Below are the code and all the weights of a small trained network. Each question names an input and a target symbol and asks about switching units off, where a switched-off unit gives its printed mean instead of its output.

import numpy as np


def w(rows, s, z=0):
    codes = np.array(rows[::2]) - 128.0
    scale = np.full(codes.shape[1], s)
    scale[-1] = z or s
    return codes * scale


def softmax(a):
    e = np.exp(a - a.max(-1, keepdims=True))
    return e / e.sum(-1, keepdims=True)


def log_softmax(a):
    a = a - a.max(-1, keepdims=True)
    return a - np.log(np.exp(a).sum(-1, keepdims=True))


def net(x, mask):
    ids = ['αβδεηλμξπστφω'.index(c) for c in x.split()]
    T = len(ids)
    res = E[ids] + P[:T]
    u = 0
    for l in range(2):
        r = res
        for j in range(3):
            rows = slice(4 * j, 4 * j + 4)
            q, k, v = (r @ M[l][rows].T for M in (Q, K, V))
            z = softmax(np.where(np.tri(T) > 0, q @ k.T / 4**0.5, -1e9)) @ v
            o = O[l][rows]
            res = res + np.where(mask[u + j], z, o[:, -1]) @ o[:, :-1]
        u += 3
    return log_softmax(res[-1] @ U[:, :-1].T + U[:, -1])


Q, K, V, O = {}, {}, {}, {}
E = w([
[210,79,108,202,121,213,63,92,171,42,105],'α',
[132,225,143,140,172,181,75,44,111,82,175],'β',
[145,109,93,179,176,204,184,124,171,138,66],'δ',
[87,170,150,109,150,90,172,156,72,201,210],'ε',
[175,194,180,212,193,54,149,98,151,176,185],'η',
[135,143,118,129,248,139,100,98,199,103,147],'λ',
[154,106,146,184,33,158,136,154,46,145,164],'μ',
[98,37,75,168,108,217,90,148,112,125,103],'ξ',
[162,39,123,171,113,105,160,198,135,173,138],'π',
[145,145,174,135,91,99,42,131,61,106,250],'σ',
[164,78,234,110,99,172,104,38,59,64,140],'τ',
[131,170,65,199,183,115,138,186,167,178,166],'φ',
[154,66,117,74,55,243,92,155,87,37,150],'ω',
],0.015)
P = w([
[144,167,178,48,91,128,131,165,142,97,70],'0',
[175,140,130,61,142,137,89,152,97,157,71],'1',
[46,159,165,123,84,122,107,124,149,141,65],'2',
[133,125,168,115,163,179,124,165,134,156,160],'3',
[107,144,115,144,152,52,115,146,64,89,36],'4',
[160,106,98,140,211,120,100,146,58,161,124],'5',
[3,161,131,187,142,117,166,130,128,90,138],'6',
[94,133,133,228,202,172,194,121,102,145,195],'7',
],0.018)
Q[0] = w([
[109,125,143,135,143,121,132,136,121,123,113],'0.h1',
[113,136,126,109,109,118,114,122,139,132,109],'0.h1',
[119,151,153,160,146,126,137,172,106,78,119],'0.h1',
[102,131,133,123,102,97,132,133,152,109,105],'0.h1',
[144,96,142,159,142,180,187,131,171,105,230],'0.h2',
[113,112,206,133,113,151,109,160,146,139,117],'0.h2',
[132,116,137,105,121,163,58,84,131,248,126],'0.h2',
[46,137,170,151,107,130,138,129,182,98,149],'0.h2',
[123,129,114,157,200,140,95,64,228,96,64],'0.h3',
[177,245,200,105,147,87,83,68,124,107,173],'0.h3',
[84,109,118,133,96,96,110,67,125,114,166],'0.h3',
[149,68,119,106,99,177,118,73,102,44,147],'0.h3',
],0.017)
K[0] = w([
[105,114,115,134,129,110,137,120,130,94,137],'0.h1',
[105,131,153,120,101,106,113,122,161,136,100],'0.h1',
[92,106,123,157,140,105,145,127,113,82,128],'0.h1',
[97,162,120,121,78,94,130,125,153,110,91],'0.h1',
[217,115,64,128,211,130,61,117,4,190,102],'0.h2',
[172,187,120,94,112,108,126,144,147,124,102],'0.h2',
[235,141,170,91,134,179,177,173,164,112,186],'0.h2',
[152,151,124,118,131,71,118,164,86,76,53],'0.h2',
[142,112,114,129,230,142,104,71,239,86,78],'0.h3',
[145,242,195,108,150,85,79,32,112,113,185],'0.h3',
[126,84,166,131,150,110,68,134,50,124,169],'0.h3',
[122,49,156,118,94,204,98,40,72,33,120],'0.h3',
],0.015)
V[0] = w([
[129,122,184,119,136,118,120,72,122,176,110],'0.h1',
[179,192,154,94,85,139,119,157,155,89,126],'0.h1',
[224,203,111,59,102,165,192,146,126,145,94],'0.h1',
[130,124,88,204,157,153,182,30,16,127,136],'0.h1',
[90,7,157,11,173,84,166,162,165,147,87],'0.h2',
[136,223,2,123,82,152,143,234,147,145,141],'0.h2',
[96,90,96,96,159,155,5,175,96,56,140],'0.h2',
[103,101,108,128,169,28,15,152,203,128,189],'0.h2',
[117,137,110,154,145,124,123,132,138,109,172],'0.h3',
[193,167,94,86,49,120,46,101,186,118,163],'0.h3',
[95,118,78,255,184,102,157,65,99,136,207],'0.h3',
[89,96,103,181,202,114,145,169,68,94,128],'0.h3',
],0.0079)
O[0] = w([
[123,149,77,123,107,170,124,179,121,86,135,121],'0.h1',
[133,105,157,112,111,121,104,101,133,88,93,133],'0.h1',
[108,45,126,101,142,108,53,93,118,87,139,114],'0.h1',
[98,100,70,114,177,58,119,208,204,191,134,188],'0.h1',
[74,37,180,163,195,108,134,143,63,54,111,108],'0.h2',
[123,89,106,147,94,101,106,2,120,136,151,148],'0.h2',
[121,122,194,111,161,94,125,98,128,226,58,243],'0.h2',
[159,169,131,152,145,173,216,89,40,143,89,56],'0.h2',
[117,87,134,137,118,143,146,104,125,127,103,145],'0.h3',
[127,101,134,133,151,98,201,157,146,178,94,2],'0.h3',
[140,48,149,67,93,196,124,125,104,76,97,167],'0.h3',
[122,145,134,130,73,114,71,89,107,98,98,245],'0.h3',
],0.0091,0.0039)
Q[1] = w([
[95,116,197,124,93,203,160,90,209,163,174],'1.h1',
[121,190,113,137,96,87,82,131,121,71,64],'1.h1',
[6,174,230,195,65,156,144,94,172,106,142],'1.h1',
[131,83,122,113,160,237,146,131,135,165,197],'1.h1',
[96,115,180,125,100,195,162,133,160,100,134],'1.h2',
[117,128,197,141,70,208,114,117,151,129,152],'1.h2',
[137,111,97,139,182,158,80,150,92,190,158],'1.h2',
[51,172,109,211,133,99,129,134,142,150,111],'1.h2',
[61,130,149,167,164,110,138,107,164,161,168],'1.h3',
[175,143,67,151,140,66,122,128,99,60,123],'1.h3',
[135,43,155,132,149,244,196,124,173,163,239],'1.h3',
[234,66,72,62,164,101,148,155,124,142,124],'1.h3',
],0.012)
K[1] = w([
[188,161,105,140,150,100,45,151,66,104,104],'1.h1',
[74,177,186,160,88,79,195,106,167,94,140],'1.h1',
[163,171,70,96,113,7,125,137,107,66,38],'1.h1',
[209,80,92,110,208,128,84,140,79,192,182],'1.h1',
[101,92,130,104,117,113,218,133,169,116,127],'1.h2',
[86,93,124,88,98,162,207,116,163,149,152],'1.h2',
[179,73,133,75,132,200,107,131,107,144,156],'1.h2',
[110,157,164,110,57,133,116,117,133,70,70],'1.h2',
[117,137,76,154,144,119,118,146,101,157,132],'1.h3',
[63,143,139,100,105,155,195,127,141,137,145],'1.h3',
[205,91,107,55,154,162,84,140,56,140,153],'1.h3',
[133,65,170,130,146,235,133,130,144,176,197],'1.h3',
],0.013)
V[1] = w([
[46,149,130,98,96,130,133,140,71,171,174],'1.h1',
[135,125,95,193,148,168,116,124,166,129,82],'1.h1',
[183,62,104,216,75,129,116,176,122,169,86],'1.h1',
[214,95,173,160,54,78,148,171,99,137,155],'1.h1',
[117,121,146,137,161,75,150,110,161,134,128],'1.h2',
[119,137,150,229,148,129,145,128,164,148,147],'1.h2',
[190,125,138,139,95,137,124,139,136,88,95],'1.h2',
[119,169,111,254,206,88,145,144,152,178,188],'1.h2',
[121,142,106,107,160,90,132,121,109,129,141],'1.h3',
[72,118,120,81,100,142,133,121,122,126,93],'1.h3',
[33,166,122,109,97,138,129,132,99,131,134],'1.h3',
[174,123,137,106,135,107,145,133,135,114,127],'1.h3',
],0.0093)
O[1] = w([
[110,95,184,230,89,193,150,114,215,160,121,29],'1.h1',
[76,161,119,76,170,86,113,99,120,148,146,86],'1.h1',
[165,202,117,182,181,15,64,136,121,125,131,4],'1.h1',
[254,150,150,202,155,97,102,141,134,72,94,118],'1.h1',
[149,104,129,126,123,135,167,162,114,185,186,105],'1.h2',
[112,184,72,99,193,107,74,126,98,151,150,105],'1.h2',
[106,112,144,35,118,147,124,123,74,115,168,144],'1.h2',
[27,194,112,189,201,201,105,134,139,193,158,40],'1.h2',
[133,89,150,141,115,124,152,121,154,127,121,164],'1.h3',
[133,134,146,132,147,125,133,136,125,157,149,46],'1.h3',
[126,100,145,159,175,212,113,113,154,171,167,84],'1.h3',
[174,120,126,100,133,116,157,133,122,98,111,125],'1.h3',
],0.0075,0.0039)
U = w([
[125,153,133,102,127,100,106,122,88,136,98,48],'α',
[133,122,121,77,87,155,135,110,157,169,148,76],'β',
[64,64,90,116,135,100,117,127,123,84,209,82],'δ',
[108,62,133,177,127,164,153,112,115,106,179,89],'ε',
[150,152,80,139,122,175,158,143,80,73,186,96],'η',
[85,89,142,125,166,152,179,114,42,128,103,77],'λ',
[150,128,127,160,104,119,74,119,173,113,174,75],'μ',
[87,133,112,184,179,146,127,131,90,167,162,218],'ξ',
[100,90,134,209,177,110,130,118,44,66,128,53],'π',
[165,147,165,155,125,171,141,115,84,160,79,63],'σ',
[108,112,157,123,150,151,122,194,121,106,122,65],'τ',
[129,108,76,167,110,113,150,1,69,142,172,111],'φ',
[123,88,183,105,98,140,76,95,95,98,102,251],'ω',
],0.0081,0.013)

Each question gives the input, a string of symbols that net reads in full, and the target symbol t.
The units are the heads (4 rows each of Q, K, V and O). Each row of codes is followed by its name. A weight is (code - 128) times the scale printed after its matrix; where a second scale follows, it is the last column's (O and U).
mask holds one flag per head, layer by layer. A switched-off head (its flag False) gives its mean, the last column of its rows in O, instead of its output. The means were averaged over made-up inputs and are rounded, as every weight is.
A unit's drop is (log p(t) with every unit on - log p(t) with that unit switched off) / (log p(t) with every unit on - log p(t) with every unit switched off).
The circuit of an input: a set's keep is (log p(t) with only the set's units on - log p(t) with every unit switched off) / (log p(t) with every unit on - log p(t) with every unit switched off). Starting from all 6 units, units are removed one at a time, each time the one whose removal leaves the highest keep (on an exact tie, the one counted first), for as long as the keep stays at least 0.8.
units of the circuit, in order: the units of the circuit, biggest drop first
most important unit: the unit with the biggest drop
which heads matter: for each layer, one digit per head in row order, 1 if its drop is at least 0.15 and else 0, layers parted by /
input ω σ π λ ξ σ η μ, target ω: most important unit => 0.h1
input β σ λ, target β: units of the circuit, in order => 0.h2, 1.h1
input δ φ σ φ, target φ: which heads matter => 111 / 000
input τ λ φ φ φ, target φ: which heads matter => 011 / 000
input δ π β, target δ: which heads matter => 011 / 100
input β ω φ μ σ τ, target μ: units of the circuit, in order => 1.h1, 0.h2
input δ μ μ ξ, target μ: which heads matter => 010 / 100
input δ η λ τ, target η: units of the circuit, in order => 0.h3, 0.h2
input β φ σ φ λ φ σ, target ξ: units of the circuit, in order => 0.h3, 1.h2, 0.h1
input π ε φ, target π: which heads matter => 011 / 100
input τ ξ φ, target τ: which heads matter => 011 / 000
input φ ε π α λ σ λ φ, target σ: which heads matter => 010 / 100
input ω β η α π τ, target α: units of the circuit, in order => 1.h1, 0.h1, 0.h2
input μ ε μ σ λ τ φ α, target τ: units of the circuit, in order => 0.h2
input λ ε λ μ τ, target λ: which heads matter => 010 / 100
input δ β β, target ξ: which heads matter => 001 / 011
input δ α λ ω λ η φ φ, target η: which heads matter => 010 / 000
input π λ σ ω τ, target σ: units of the circuit, in order => 0.h2, 1.h1
input φ φ τ ε τ, target τ: units of the circuit, in order => 0.h2, 0.h1
input μ φ μ π δ ξ, target π: which heads matter => 011 / 100
input σ ω ε τ μ ξ φ, target μ: most important unit => 1.h1
input σ φ φ λ, target φ: which heads matter => 010 / 000
input λ λ φ ε δ σ, target ε: units of the circuit, in order => 1.h1, 0.h2
input φ τ μ π, target τ: which heads matter => 010 / 000
input σ δ σ β ξ ε, target β: which heads matter => 110 / 100
input μ τ λ, target μ: units of the circuit, in order => 0.h2, 1.h1
input σ μ λ τ δ, target λ: units of the circuit, in order => 0.h2
